Here is a tiny trained network, its code and every weight. The questions are about switching its units off for an input and a target symbol, where a switched-off unit gives its printed mean instead of its output.

import numpy as np


def w(rows, s, z=0):
    codes = np.array(rows[::2]) - 128.0
    scale = np.full(codes.shape[1], s)
    scale[-1] = z or s
    return codes * scale


def f(y):
    return y / 2 * (1 + np.tanh(0.7978845608 * (y + 0.044715 * y**3)))


def softmax(a):
    e = np.exp(a - a.max(-1, keepdims=True))
    return e / e.sum(-1, keepdims=True)


def log_softmax(a):
    a = a - a.max(-1, keepdims=True)
    return a - np.log(np.exp(a).sum(-1, keepdims=True))


def net(x, mask):
    ids = ['δεθμστφ'.index(c) for c in x.split()]
    T = len(ids)
    res = E[ids] + P[:T]
    q, k, v = (res @ M[0].T for M in (Q, K, V))
    z = softmax(np.where(np.tri(T) > 0, q @ k.T / 3**0.5, -1e9)) @ v
    res = res + np.where(mask[0], z, O[0][:, -1]) @ O[0][:, :-1]
    y = f(res @ A[0][:, :-1].T + A[0][:, -1])
    res = res + np.where(mask[1:9], y, B[0][:, -1]) @ B[0][:, :-1]
    return log_softmax(res[-1] @ U[:, :-1].T + U[:, -1])


Q, K, V, O, A, B = {}, {}, {}, {}, {}, {}
E = w([
[192,80,154,103,38,88],'δ',
[198,76,129,75,107,103],'ε',
[136,161,157,99,180,78],'θ',
[123,248,116,134,93,55],'μ',
[48,76,134,68,106,190],'σ',
[61,159,105,116,209,13],'τ',
[90,68,49,118,184,75],'φ',
],0.017)
P = w([
[156,92,94,193,74,31],'0',
[155,82,113,159,122,28],'1',
[151,126,95,156,113,41],'2',
[140,103,113,142,143,78],'3',
[131,122,80,138,128,98],'4',
[152,102,111,117,152,165],'5',
[119,157,61,108,116,121],'6',
[134,98,85,80,148,154],'7',
[111,136,56,73,188,159],'8',
[82,173,39,44,183,134],'9',
[75,212,3,72,143,130],'10',
[145,165,96,34,114,101],'11',
],0.0072)
Q[0] = w([
[30,102,145,158,146,215],'head 0',
[91,124,67,78,124,30],'head 0',
[56,195,183,192,134,255],'head 0',
],0.0091)
K[0] = w([
[217,53,253,153,79,36],'head 0',
[3,60,92,45,130,199],'head 0',
[238,68,95,252,127,10],'head 0',
],0.0057)
V[0] = w([
[148,47,107,98,42,165],'head 0',
[144,60,20,128,254,115],'head 0',
[203,199,170,170,168,127],'head 0',
],0.0087)
O[0] = w([
[123,38,135,113,3,104,197],'head 0',
[147,57,124,135,154,195,202],'head 0',
[143,186,105,125,122,151,2],'head 0',
],0.014,0.0084)
A[0] = w([
[74,115,186,142,84,120,96],'neuron 0',
[95,143,86,176,98,81,105],'neuron 1',
[65,114,175,120,122,215,225],'neuron 2',
[122,93,66,202,178,125,192],'neuron 3',
[55,107,151,97,119,65,148],'neuron 4',
[2,161,67,110,159,47,166],'neuron 5',
[133,177,143,128,110,113,94],'neuron 6',
[179,111,99,29,148,38,251],'neuron 7',
],0.0088,0.0026)
B[0] = w([
[113,173,189,150,157,121,173],'neuron 0',
[126,82,163,150,154,83,138],'neuron 1',
[81,127,172,169,196,76,145],'neuron 2',
[162,75,122,119,163,137,159],'neuron 3',
[186,151,254,165,131,138,203],'neuron 4',
[181,110,133,183,92,210,156],'neuron 5',
[79,98,67,137,109,111,126],'neuron 6',
[74,209,108,154,75,182,249],'neuron 7',
],0.0085,0.015)
U = w([
[63,96,214,228,172,7,147],'δ',
[111,110,115,118,18,238,173],'ε',
[154,199,135,97,182,136,197],'θ',
[108,249,67,178,112,165,180],'μ',
[26,123,191,98,142,101,5],'σ',
[254,173,232,161,238,202,54],'τ',
[187,30,165,111,194,105,134],'φ',
],0.0054,0.0035)

Each question gives the input, a string of symbols that net reads in full, and the target symbol t.
The units are the heads (3 rows each of Q, K, V and O) and the neurons (one row each of A and B). Each row of codes is followed by its name. A weight is (code - 128) times the scale printed after its matrix; where a second scale follows, it is the last column's (O, A, B and U).
mask holds one flag per unit, heads first, then neurons. A switched-off unit (its flag False) gives its mean, the last column of its rows in O or B, instead of its output. The means were averaged over made-up inputs and are rounded, as every weight is.
A unit's drop is (log p(t) with every unit on - log p(t) with that unit switched off) / (log p(t) with every unit on - log p(t) with every unit switched off).
The circuit of an input: a set's keep is (log p(t) with only the set's units on - log p(t) with every unit switched off) / (log p(t) with every unit on - log p(t) with every unit switched off). Starting from all 9 units, units are removed one at a time, each time the one whose removal leaves the highest keep (on an exact tie, the one counted first), for as long as the keep stays at least 0.8.
units of the circuit, in order: the units of the circuit, biggest drop first
top k neurons: the k neurons with the biggest drops, biggest first
drop when u is switched off: that unit's drop, to one decimal
input ε ε ε ε ε δ τ μ θ δ σ, target δ: units of the circuit, in order : [neuron 2]
input θ τ ε μ δ δ, target μ: units of the circuit, in order : [head 0; neuron 4]
input δ ε μ ε θ, target μ: units of the circuit, in order : [head 0; neuron 4]
input φ δ φ μ ε ε φ ε θ, target φ: top 4 neurons : [neuron 7; neuron 4; neuron 0; neuron 3]
input τ ε ε δ ε δ ε δ δ δ φ θ, target φ: top 2 neurons : [neuron 4; neuron 7]
input σ ε ε ε δ, target δ: top 4 neurons : [neuron 0; neuron 4; neuron 5; neuron 1]
input δ φ ε φ μ σ ε ε ε φ, target ε: top 2 neurons : [neuron 5; neuron 7]
input τ ε ε φ ε ε ε ε φ φ ε, target φ: units of the circuit, in order : [head 0; neuron 7; neuron 4]
input θ φ ε φ ε δ ε φ δ, target φ: top 2 neurons : [neuron 7; neuron 2]
input θ δ ε ε ε φ θ δ τ μ θ, target τ: top 2 neurons : [neuron 7; neuron 3]
input σ ε σ ε τ σ δ, target δ: drop when neuron 4 is switched off : 0.3
input δ ε φ φ ε φ ε ε φ φ φ, target φ: drop when head 0 is switched off : 0.8
input φ φ σ σ, target φ: drop when neuron 3 is switched off : 0.1
input ε δ θ θ μ δ, target μ: drop when neuron 0 is switched off : 0.0
input θ φ ε ε ε δ δ δ τ δ τ μ, target τ: units of the circuit, in order : [head 0]
